Below are the code and all the weights of a small trained network. Each question names an input and a class and asks about switching units off, where a switched-off unit gives its printed mean instead of its output.

import numpy as np


def w(rows, s, z=0):
    codes = np.array(rows[::2]) - 128.0
    scale = np.full(codes.shape[1], s)
    scale[-1] = z or s
    return codes * scale


def f(y):
    return y / 2 * (1 + np.tanh(0.7978845608 * (y + 0.044715 * y**3)))


def log_softmax(a):
    a = a - a.max(-1, keepdims=True)
    return a - np.log(np.exp(a).sum(-1, keepdims=True))


def net(x, mask):
    res = np.array(x, float).reshape(1, 4) / 4 @ E
    y = f(res @ A[0][:, :-1].T + A[0][:, -1])
    res = res + np.where(mask, y, B[0][:, -1]) @ B[0][:, :-1]
    return log_softmax(res[-1] @ U[:, :-1].T + U[:, -1])


A, B = {}, {}
E = w([
[168,245,61],'x0',
[176,158,217],'x1',
[119,11,66],'x2',
[2,198,135],'x3',
],0.0095)
A[0] = w([
[92,70,159,70],'N1',
[130,124,33,110],'N2',
[110,184,111,90],'N3',
[110,75,144,161],'N4',
[135,103,172,208],'N5',
[98,116,135,201],'N6',
[146,53,75,132],'N7',
[160,120,175,184],'N8',
[207,143,168,151],'N9',
[61,91,165,177],'N10',
[223,105,8,163],'N11',
[208,115,128,106],'N12',
[96,97,124,204],'N13',
[140,130,197,152],'N14',
[63,168,95,181],'N15',
[189,86,64,110],'N16',
[59,128,180,160],'N17',
[103,75,155,141],'N18',
[203,118,85,121],'N19',
[98,135,149,56],'N20',
[183,135,185,103],'N21',
[187,132,176,91],'N22',
[196,135,176,104],'N23',
[59,199,95,188],'N24',
[119,72,54,253],'N25',
[25,75,145,217],'N26',
[151,150,142,55],'N27',
[74,130,12,182],'N28',
[206,115,158,143],'N29',
[87,182,135,56],'N30',
[110,186,128,184],'N31',
[132,158,133,104],'N32',
[172,67,125,189],'N33',
[93,132,157,38],'N34',
[115,110,147,147],'N35',
[89,215,98,157],'N36',
[125,156,104,135],'N37',
],0.015,0.0043)
B[0] = w([
[66,147,169,175],'N1',
[110,60,82,186],'N2',
[134,150,107,166],'N3',
[57,137,145,179],'N4',
[134,161,119,169],'N5',
[62,146,127,155],'N6',
[97,110,159,216],'N7',
[175,157,92,169],'N8',
[194,141,129,193],'N9',
[50,158,153,189],'N10',
[120,48,161,249],'N11',
[173,124,171,185],'N12',
[59,127,119,170],'N13',
[146,121,73,170],'N14',
[124,174,89,188],'N15',
[124,92,169,204],'N16',
[92,131,155,183],'N17',
[41,157,150,178],'N18',
[176,55,170,190],'N19',
[121,124,145,135],'N20',
[216,125,102,175],'N21',
[199,129,116,171],'N22',
[254,124,117,179],'N23',
[106,214,81,209],'N24',
[64,90,133,227],'N25',
[47,138,151,221],'N26',
[155,137,138,138],'N27',
[100,96,46,218],'N28',
[154,154,153,190],'N29',
[121,186,137,166],'N30',
[126,175,122,182],'N31',
[141,153,119,143],'N32',
[113,155,169,204],'N33',
[122,120,150,138],'N34',
[109,154,132,143],'N35',
[150,196,79,206],'N36',
[124,134,103,148],'N37',
],0.0099,0.014)
U = w([
[195,182,123,220],'0',
[121,154,109,1],'1',
[106,155,8,190],'2',
[108,174,106,91],'3',
[153,89,199,167],'4',
[105,230,79,32],'5',
[71,171,156,198],'6',
[99,70,106,102],'7',
],0.012,0.0053)

Each question gives the input, the list of numbers given to net, and the class t.
The units are the neurons (one row each of A and B). Each row of codes is followed by its name. A weight is (code - 128) times the scale printed after its matrix; where a second scale follows, it is the last column's (A, B and U).
mask holds one flag per neuron, in row order. A switched-off neuron (its flag False) gives its mean, the last column of its row in B, instead of its output. The means were averaged over made-up inputs and are rounded, as every weight is.
A unit's drop is (log p(t) with every unit on - log p(t) with that unit switched off) / (log p(t) with every unit on - log p(t) with every unit switched off).
The circuit of an input: a set's keep is (log p(t) with only the set's units on - log p(t) with every unit switched off) / (log p(t) with every unit on - log p(t) with every unit switched off). Starting from the 12 units with the biggest drops (on a tie, the unit counted first), units are removed one at a time, each time the one whose removal leaves the highest keep (on an exact tie, the one counted first), for as long as the keep stays at least 0.8.
circuit, biggest first: the units of the circuit, biggest drop first
top k neurons: the k neurons with the biggest drops, biggest first
drop of u: that unit's drop, to one decimal
input [5,-4,0,4], class 2: circuit, biggest first => (N28)
input [-4,2,0,-3], class 0: circuit, biggest first => (N11, N25, N26)
input [7,-6,-4,-6], class 4: circuit, biggest first => (N11, N19)
input [0,-3,6,3], class 7: top 2 neurons => (N28, N36)
input [8,8,5,-8], class 4: top 2 neurons => (N11, N19)
input [-4,-4,8,0], class 6: top 3 neurons => (N26, N18, N1)
input [-2,2,-2,3], class 5: top 2 neurons => (N11, N25)
input [0,-6,-4,2], class 2: top 2 neurons => (N28, N33)
input [-2,-1,2,8], class 5: drop of N24 => 0.5
input [2,-6,-4,-4], class 7: drop of N11 => 0.1
input [-6,-2,7,-2], class 6: drop of N26 => 0.0
